Each row has a name. Each piece below is followed by the name of the row it came from. Each question is about the rows just above it.

[114 118 107 105  96  95 101 121 100]  R
[102 139  73 134  49  83  93 189  68]  E
[126 119 123 116 119 115 118 120 119]  Y
[106 121  79 111  55  73  84 158  69]  F
[116 113 100 104  85  87  95 130  91]  B
[125  91 118  80 108  86  94  84 105]  U
[126 124 123 116 119 115 118 120 119]  G
[116 141 105 141  95 116 119 166 105]  N
[142 125 158 129 172 155 149  99 162]  S
find: [ 96  95 101 121 100] => R
Which row holds [104  85  87  95 130  91]? => B
The row with [113 100 104  85  87  95] is => B
find: [126 124 123 116 119 115 118 120 119] => G
Where do [ 49  83  93 189] appear? => E
The row with [ 73 134] is => E
find: [85 87] => B

[164 186 124 152 112 176 124 144 190 125  82 131 133 175  52 168  67 154
 160 114 154 213  89 101 155 191 153 131 163 102 203 124 136 129  87  95
 193 142  70 156  78  93  84 110 168  84 153 131 137  94 127  88 155 141
 139 126  96 112 162 207 172  79] -> D
[168 104 150 140 102 175 162  93  83  83 158  88 167  67 133 105 136 187
 158 157 152 153 154 104 130  94 153 161 129 128 143 152 119 101 178 121
 103 126  95 151 140 151 123 110 164  91 138 123 145 120 156 111 117 129
 132 175 119 142 113 138  51 127] -> Z
[173 132 144 147 102 183 152 108 117  92 133  99 160  99 102 126 110 183
 163 145 156 180 133  99 140 126 157 155 142 118 168 145 124 108 150 109
 134 132  80 157 118 132 107 107 171  82 146 126 144 109 149  99 130 134
 135 164 109 133 129 167  86 108] -> W
[162 123 119  79 134  56 100 149 129 170 130 161  90 153 171 123 159  59
  82 111  91  52 129 166 110 119  89  96 106 144  68 108 131 151 109 156
 109 121 194  89 148 129 160 155  70 188 103 130 108 156 103 168 121 119
 118  87 156 125 121  69 169 159] -> A
[164 186 124 152 112 176 124 144 190 125  82 131 133 175  52 168  67 154
 160 114 154 213  89 101 155 191 153 131 163 102 203 124 136 129  87  95
 193 142  70 156  78  93  84 110 168  84 153 131 137  94 127  88 155 141
 139 126  96 112 162 207 172 156] -> J
[141  88 145 126 117 141 153  97  71  98 168  99 152  66 163  96 159 158
 135 154 134 110 162 123 119  79 135 150 114 138 107 146 119 109 179 137
  84 121 129 132 157 158 143 123 136 120 124 123 136 136 148 133 109 123
 126 162 135 144 104 103  57 147] -> P
[103 126  95 151 143 154 159  92  69  89 168  93 160  60 156  96 154 171
 144 158 141 124 163 116 122  79 142 156 118 136 118 150 118 104 184 132
  86 122 117 140 154 159 137 118 147 109 129 123 140 131 153 125 110 124
 128 170 130 145 104 113  47 142] -> K
[146  88 146 128 114 146 156  95  70  94 169  96 156  63 160  96 157 164
 139 156 137 116 163 120 120  79 138 153 116 137 111 148 119 106 182 135
  85 121 124 136 156 159 141 121 141 116 127 123 138 134 150 130 109 123
 127 165 133 145 104 107  52 145] -> X
[143  88 145 127 116 143 154  96  71  96 168  98 154  65 162  95 158 161
 137 155 135 113 163 121 119  79 136 151 115 138 109 147 119 108 181 136
  84 121 127 134 157 158 142 122 139 118 126 123 137 136 149 131 109 124
 126 163 134 144 104 105  55 146] -> M
find: [103 126  95 151 140] => Z
find: [164 186 124 152 112 176 124 144 190 125  82 131 133 175  52 168  67 154
 160 114 154 213  89 101 155 191 153 131 163 102 203 124 136 129  87  95
 193 142  70 156  78  93  84 110 168  84 153 131 137  94 127  88 155 141
 139 126  96 112 162 207 172 156] => J
Where do [162 123 119  79 135] appear? => P
Where do [129 166] appear? => A

[118 127 132 137 125 127 128 114 110 121]  T
[130 133 126 128 128 120 133  72  86 186]  Q
[123 128 130 133 127 128 128 120 119 124]  H
[150 161 192 145 114  79 183 104 118  70]  C
[162 192 145 133 127 128 128 120 119 124]  V
The row with [133 126 128] is => Q
Which row holds [162 192 145 133 127 128 128 120 119 124]? => V
find: [145 133 127 128 128 120] => V
Which row holds [161 192 145]? => C

[ 99 206  51 201  85 117] = Pov
[132  54 132 118 156  64] = gubad
[112 181 162 103  51 119] = Tata
[181  92  96  85  99 207] = zasu
[193 137  59 193  52 149] = zomeg
[181 150 150 114 171  88] = tufe
[128 186  83 170  71  61] = tif
[151 202  70  77 154  87] = bona
[184 159 163  79  80 129] = vuvot
[ 49  48 178 106  48 120] = dazav
Which row holds [162 103  51]? => Tata
The row with [ 99 207] is => zasu
[181 162 103] is in which row? => Tata
find: [92 96 85 99] => zasu
find: [193 137  59 193  52] => zomeg

[125 101 113  81 128 116  95 111  83 100  82 105  96 139 102 128 109  93
  94  75  85 153  89 132 149  86  89  69 110 155  89  67 138 159 119 150
  74 115 147 151 114  98 111 101 101 138 108 148] = darug
[107  59 110 168 124 114 152 122  85 157 118 165 121  85 169 118  88 122
 169 108 158  96 104  92 120  92 167 140 163 122 165  99 103 110 115 112
 108  85  68  61 130 100 165 166 139 125 102 113] = foz
[107  59 123 168 124 114 152 122  85 157 118 165 121  85 169 118  88 122
 169 108 158  96 104  92  67  92 167 140 163 122 165  99 103 110 115 112
 108  85  68  61 130 100 165 166 139 125 102 113] = kizem
[124 152 168 107  59 157 123  85 122 114 118 165 121  85 169 118  88 122
 169 108 158  96 104  92  67  92 167 140 163 122 165  99 103 110 115 112
 108  85  68  61 130 162 165 166 139 125 102 113] = bapap
Which row holds [107  59 110 168 124 114 152 122  85 157 118 165 121  85 169 118  88 122
 169 108 158  96 104  92 120  92 167 140 163 122 165  99 103 110 115 112
 108  85  68  61 130 100 165 166 139 125 102 113]? => foz
Where do [107  59 123 168 124 114 152 122  85 157] appear? => kizem
Which row holds [107  59 123 168 124 114 152 122  85 157 118 165 121  85 169 118  88 122
 169 108 158  96 104  92  67  92 167 140 163 122 165  99 103 110 115 112
 108  85  68  61 130 100 165 166 139 125 102 113]? => kizem
find: [ 69 110 155  89  67 138 159 119 150  74] => darug
find: [153  89 132 149  86  89  69] => darug

[130 127 126 123 129 130 123 123 125 128 128 135 127 132 127 129 131 133
 134 125 134 134 126 116 129 128 120 122 122 127 129 134 133 131 122 122
 127 120 123 132 126 143 123 126 134 131 121 128 131 126 126 122 129 129
 129] -> pofa
[130 126 125 127 131 129 127 122 125 130 128 135 124 133 130 131 129 130
 136 125 128 135 125 119 129 130 122 130 124 127 131 134 132 128 124 125
 125 110 127 135 124 142 125 123 128 131 125 127 129 123 125 122 133 132
 128] -> lov
[138 122 118 134 121 125 134 121 138 128 152 126  99 135 115 123 131 137
 112 141 126 130 115  93 138 128 111 128 137 127 108 121 133 109 129 121
 118 124 120 139 131 131 138 130 126 122 119 124 135 135 154 109 136 121
 129] -> Simi
[115 129 134 136 130 135 128 120 123 130 129 136 123 134 131 130 133 130
 136 124 134 130 127 118 132 130 119 129 123 127 129 136 131 127  61 125
 125 122 126 134 125 141 121 123 134 136 124 130 132 127 128 123 132 133
 130] -> Fif
[131 128 125 126 130 127 126 121 121 130 133 135 124 134 127 131 127 130
 132 126 130 130 129 116 131 130 120 125 118 127 127 131 130 131 122 124
 127 109 122 129 122 140 123 124 130 132 124 131 136 125 129 125 133 130
 126] -> Seno
[130 125 127 124 127 129 124 125 122 131 127 134 124 135 129 129 126 132
 138 124 128 131 126 121 129 131 117 129 125 127 124 134 130 130 125 125
 122  61 128 135 122 142 121 129 128 133 125 130 132 125 128 124 133 131
 127] -> zilam
[131 126 127 126 125 129 126 123 123 128 127 137 123 135 129 131 127 132
 135 122 135 132 125 117 132 128 116 125 122 127 129 133 132 128 128 125
 125 154 126 136 121 140 124 125 135 133 122 129 134 123 130 125 133 131
 127] -> zam
[141 128 129 122 121 133 122 114 129 134 136 130 135 128 112 133 128 122
 115 142 142 104 117 115 116 134 111 135 129 127 139 120 151 121 130 123
 112 152 131 131 125 142  99 130 142 124 126 118 128 127 130 116 139 132
 122] -> Sizu
find: [114 129 134 136 130 135 128] => Sizu
The row with [124 127 131 134 132 128 124] is => lov
Which row holds [126 130 130 129 116 131 130 120 125]? => Seno
[125 125 122  61] is in which row? => zilam

[129 153 146 184  71 128 112 140] = goka
[203 126 125 123 136 121 140 146] = tobaf
[103 112 119 158 126 177  83 124] = Tus
[132  78 116  76 125  94 159 109] = pif
[113 118 130 123 120 106 112 123] = ran
[183 119 159  76 116 125  94 131] = Zuvi
[102 152  80  79 109 102  98 111] = lubu
The row with [125  94 131] is => Zuvi
The row with [ 76 125  94 159] is => pif
The row with [116  76 125  94 159] is => pif
Which row holds [153 146 184  71 128 112 140]? => goka

[128 128 136 150 128 137 133 128 131 142 133 129 130 158 137 128 148 165
 129 135 141 130 132  98 129 132 157 130 135 149 152 142 137 129 142 144
 164] = kato
[132 128 150 136 128 136 130 137 137 136 132 128 161 135 128 148 129 141
 158 165 137 130 138  98 132 131 192 133 144 141 142 137 139 131 156 141
 156] = Getu
[129 127 132 128 130 130 132 152 139 133 133 128 148 135 128 143 129 142
 154 164 132 135 142  98 130 138 178 134 147 146 145 149 138 132 143 141
 162] = Vos
[132 128 150 136 128 136 130 137 137 136 132 128 161 135 128 148 129 141
 160 151 132 131 131  98 129 130 151 135 141 139 137 135 133 129 144 134
 152] = puloz
[133 128 153 158 129 133 141 135 132 135 133 128 148 135 128 143 129 142
 154 164 132 135 142  98 130 138 178 134 147 146 145 149 138 132 143 141
 162] = vofit
find: [129 132 157] => kato
find: [129 130 158 137 128 148 165 129 135 141] => kato
The row with [135 128 148 129 141 158 165 137 130] is => Getu
find: [132 128 150 136 128 136 130 137 137 136 132 128 161 135 128 148 129 141
 158 165 137 130 138  98 132 131 192 133 144 141 142 137 139 131 156 141
 156] => Getu
The row with [128 153] is => vofit

[121 132 100 137] -> gegov
[107 136 104 136] -> Beneg
[145 118  48 133] -> feven
[ 86 147 123 134] -> Pelad
[ 57 121 149 189] -> gapuv
[122 124 114 133] -> sesi
[ 48 118 145 192] -> Duful
[ 86 147 123 163] -> kotel
[122 127  97 136] -> leg
[119 125  93 137] -> gubu
[ 72 130 146 178] -> vali
[124 129 111 133] -> vuf
Where do [ 48 133] appear? => feven
Which row holds [ 86 147 123 134]? => Pelad
find: [ 48 118 145] => Duful

[ 63 178 144  73]  lumu
[198 135 184 139]  kizir
[132 100 187  77]  sal
[213 133 170  64]  kip
[122 170 110  35]  nik
[ 80 139 163  67]  limul
[ 51  73 190 145]  Lekeg
[184 198 135  77]  suriv
[ 38  49 128 177]  Geloz
[122 170 124 110]  gur
[ 38 148 128 177]  gepu
[157  55 187 111]  naz
Which row holds [122 170 110  35]? => nik
find: [170 124] => gur
find: [133 170] => kip
find: [198 135 184] => kizir
find: [124 110] => gur

[144 129 104 131  89 129] : lasi
[ 37 127 104 131 202 133] : Roz
[202 132 103 131 202 133] : zof
find: [ 37 127 104 131 202 133] => Roz
find: [131  89 129] => lasi
find: [202 132 103 131 202 133] => zof

[ 74 147 132 123  77  91 106 114 163 138] = Gena
[ 43 147 123 132  69 127  84 116 174 130] = bep
[168 115 105 151  84  54 174 109 116 161] = vaf
[ 74 147 132 123  77  91 106 114 139 138] = vake
Which row holds [ 74 147 132 123  77  91 106 114 163 138]? => Gena

